Below is a small trained network, with its code and all its weights. Each question gives an input and a target symbol and asks what happens when units are switched off, that is, made to give their printed mean instead of their output.

import numpy as np


def w(rows, s, z=0):
    codes = np.array(rows[::2]) - 128.0
    scale = np.full(codes.shape[1], s)
    scale[-1] = z or s
    return codes * scale


def f(y):
    return np.maximum(y, 0)


def softmax(a):
    e = np.exp(a - a.max(-1, keepdims=True))
    return e / e.sum(-1, keepdims=True)


def log_softmax(a):
    a = a - a.max(-1, keepdims=True)
    return a - np.log(np.exp(a).sum(-1, keepdims=True))


def net(x, mask):
    ids = ['αγζμξτψ'.index(c) for c in x.split()]
    T = len(ids)
    res = E[ids] + P[:T]
    r = res
    for j in range(3):
        rows = slice(4 * j, 4 * j + 4)
        q, k, v = (r @ M[0][rows].T for M in (Q, K, V))
        z = softmax(np.where(np.tri(T) > 0, q @ k.T / 4**0.5, -1e9)) @ v
        o = O[0][rows]
        res = res + np.where(mask[j], z, o[:, -1]) @ o[:, :-1]
    y = f(res @ A[0][:, :-1].T + A[0][:, -1])
    res = res + np.where(mask[3:15], y, B[0][:, -1]) @ B[0][:, :-1]
    return log_softmax(res[-1] @ U[:, :-1].T + U[:, -1])


Q, K, V, O, A, B = {}, {}, {}, {}, {}, {}
E = w([
[101,185,119,174,86,97],'α',
[247,165,193,32,219,117],'γ',
[137,152,145,140,126,2],'ζ',
[114,166,137,55,138,104],'μ',
[129,207,125,89,100,187],'ξ',
[180,207,159,89,131,192],'τ',
[158,169,93,245,182,186],'ψ',
],0.015)
P = w([
[164,203,223,152,96,39],'0',
[156,138,42,112,101,111],'1',
[93,96,102,77,80,186],'2',
[93,186,175,123,228,126],'3',
[161,127,5,130,123,116],'4',
[92,140,87,57,61,187],'5',
[196,168,135,204,132,163],'6',
[169,119,13,140,131,124],'7',
],0.014)
Q[0] = w([
[72,135,196,80,152,168],'head 0',
[119,216,168,135,139,69],'head 0',
[86,40,76,89,131,115],'head 0',
[71,120,192,143,147,94],'head 0',
[43,57,121,54,84,162],'head 1',
[251,107,59,117,105,114],'head 1',
[130,50,132,198,72,174],'head 1',
[158,121,184,145,163,155],'head 1',
[97,60,170,122,164,146],'head 2',
[176,209,100,130,111,136],'head 2',
[172,143,176,201,132,133],'head 2',
[66,154,170,144,171,130],'head 2',
],0.014)
K[0] = w([
[156,125,220,93,37,104],'head 0',
[111,238,185,182,126,114],'head 0',
[177,64,86,154,54,136],'head 0',
[183,153,226,131,112,59],'head 0',
[170,76,86,92,40,151],'head 1',
[103,70,71,201,222,211],'head 1',
[118,1,106,88,166,136],'head 1',
[102,154,140,87,185,81],'head 1',
[173,117,164,94,112,127],'head 2',
[115,210,126,142,196,111],'head 2',
[63,136,158,136,184,114],'head 2',
[81,234,172,165,74,68],'head 2',
],0.012)
V[0] = w([
[250,166,131,149,133,168],'head 0',
[47,146,100,96,120,124],'head 0',
[153,74,128,130,185,123],'head 0',
[102,66,52,168,123,97],'head 0',
[156,158,130,84,117,127],'head 1',
[83,102,171,57,75,120],'head 1',
[70,170,213,149,88,168],'head 1',
[131,103,166,22,159,50],'head 1',
[166,173,30,79,157,127],'head 2',
[171,148,90,155,97,142],'head 2',
[102,133,161,128,106,197],'head 2',
[162,103,107,92,101,190],'head 2',
],0.011)
O[0] = w([
[165,124,8,138,94,113,245],'head 0',
[89,91,186,131,162,163,100],'head 0',
[161,180,133,76,86,116,85],'head 0',
[98,172,158,99,127,154,72],'head 0',
[148,92,113,151,79,141,145],'head 1',
[114,103,162,139,96,169,2],'head 1',
[75,58,173,151,178,86,167],'head 1',
[164,141,175,118,82,158,27],'head 1',
[139,58,147,138,112,144,196],'head 2',
[113,87,103,161,107,141,175],'head 2',
[82,139,106,144,168,110,94],'head 2',
[102,89,127,124,134,82,60],'head 2',
],0.012,0.0097)
A[0] = w([
[36,140,101,168,75,217,95],'neuron 0',
[31,161,121,84,4,157,84],'neuron 1',
[95,117,190,206,196,123,125],'neuron 2',
[151,37,196,123,99,164,87],'neuron 3',
[76,167,89,161,131,195,146],'neuron 4',
[156,91,68,56,111,149,190],'neuron 5',
[148,66,163,211,124,161,166],'neuron 6',
[46,86,127,96,20,73,136],'neuron 7',
[103,76,75,100,95,132,2],'neuron 8',
[133,170,138,230,109,75,100],'neuron 9',
[95,62,130,79,131,197,235],'neuron 10',
[168,226,59,113,109,140,49],'neuron 11',
],0.011,0.0073)
B[0] = w([
[208,84,88,13,128,124,155],'neuron 0',
[51,8,177,194,157,70,137],'neuron 1',
[84,81,194,168,118,131,155],'neuron 2',
[92,131,161,82,158,37,155],'neuron 3',
[166,114,124,82,148,115,185],'neuron 4',
[111,176,165,173,173,109,227],'neuron 5',
[215,94,163,75,52,133,186],'neuron 6',
[104,121,148,211,63,180,154],'neuron 7',
[155,178,213,50,121,145,173],'neuron 8',
[107,156,130,77,188,188,199],'neuron 9',
[90,237,121,196,167,149,160],'neuron 10',
[55,98,157,131,87,105,254],'neuron 11',
],0.011,0.021)
U = w([
[117,116,182,152,187,171,84],'α',
[167,129,118,213,121,137,139],'γ',
[168,177,144,73,158,187,144],'ζ',
[159,78,157,41,163,102,3],'μ',
[134,8,111,125,117,98,103],'ξ',
[193,53,64,38,140,116,143],'τ',
[140,132,130,124,197,113,219],'ψ',
],0.011,0.0053)

Each question gives the input, a string of symbols that net reads in full, and the target symbol t.
The units are the heads (4 rows each of Q, K, V and O) and the neurons (one row each of A and B). Each row of codes is followed by its name. A weight is (code - 128) times the scale printed after its matrix; where a second scale follows, it is the last column's (O, A, B and U).
mask holds one flag per unit, heads first, then neurons. A switched-off unit (its flag False) gives its mean, the last column of its rows in O or B, instead of its output. The means were averaged over made-up inputs and are rounded, as every weight is.
A unit's drop is (log p(t) with every unit on - log p(t) with that unit switched off) / (log p(t) with every unit on - log p(t) with every unit switched off).
The circuit of an input: a set's keep is (log p(t) with only the set's units on - log p(t) with every unit switched off) / (log p(t) with every unit on - log p(t) with every unit switched off). Starting from the 12 units with the biggest drops (on a tie, the unit counted first), units are removed one at a time, each time the one whose removal leaves the highest keep (on an exact tie, the one counted first), for as long as the keep stays at least 0.8.
units of the circuit, in order: the units of the circuit, biggest drop first
top k neurons: the k neurons with the biggest drops, biggest first
which heads matter: for each layer, one digit per head in row order, 1 if its drop is at least 0.15 and else 0, layers parted by /
input ζ ξ ξ τ α ξ, target μ: top 4 neurons	(neuron 0; neuron 3; neuron 6; neuron 8)
input μ μ ψ τ ψ ψ ζ, target τ: which heads matter	100
input μ ζ ζ ξ, target μ: units of the circuit, in order	(head 1; neuron 6; head 0)
input τ α ξ α, target τ: which heads matter	110
input ζ α τ ζ ψ ψ τ ξ, target ψ: top 2 neurons	(neuron 5; neuron 6)
input α ζ μ γ μ, target α: top neuron	(neuron 10)
input α ψ ξ ζ ζ τ ψ, target ζ: which heads matter	001
input α μ ξ α ζ, target ξ: top 3 neurons	(neuron 5; neuron 8; neuron 2)
input γ ψ ζ, target γ: which heads matter	000
input μ ζ ψ τ α α, target ξ: top 2 neurons	(neuron 1; neuron 0)
input ξ α ξ γ, target ξ: which heads matter	110
input τ τ ψ μ ξ ξ ψ, target μ: units of the circuit, in order	(neuron 6; head 1; head 0)
input ζ α ψ α, target ζ: which heads matter	011
input τ α ψ α ξ τ γ, target α: top 3 neurons	(neuron 2; neuron 0; neuron 4)
input ζ ζ ψ μ, target ζ: units of the circuit, in order	(head 2)
input ψ τ α ψ α, target ψ: units of the circuit, in order	(head 1; neuron 6)
input ξ γ α γ τ, target γ: which heads matter	010
input α ζ ζ ξ τ, target γ: units of the circuit, in order	(neuron 9; neuron 0)
input α ζ ζ α, target α: top 2 neurons	(neuron 2; neuron 9)
input α ξ α α ψ α, target ξ: top 3 neurons	(neuron 1; neuron 7; neuron 0)
input α ψ α ξ, target α: units of the circuit, in order	(head 1)
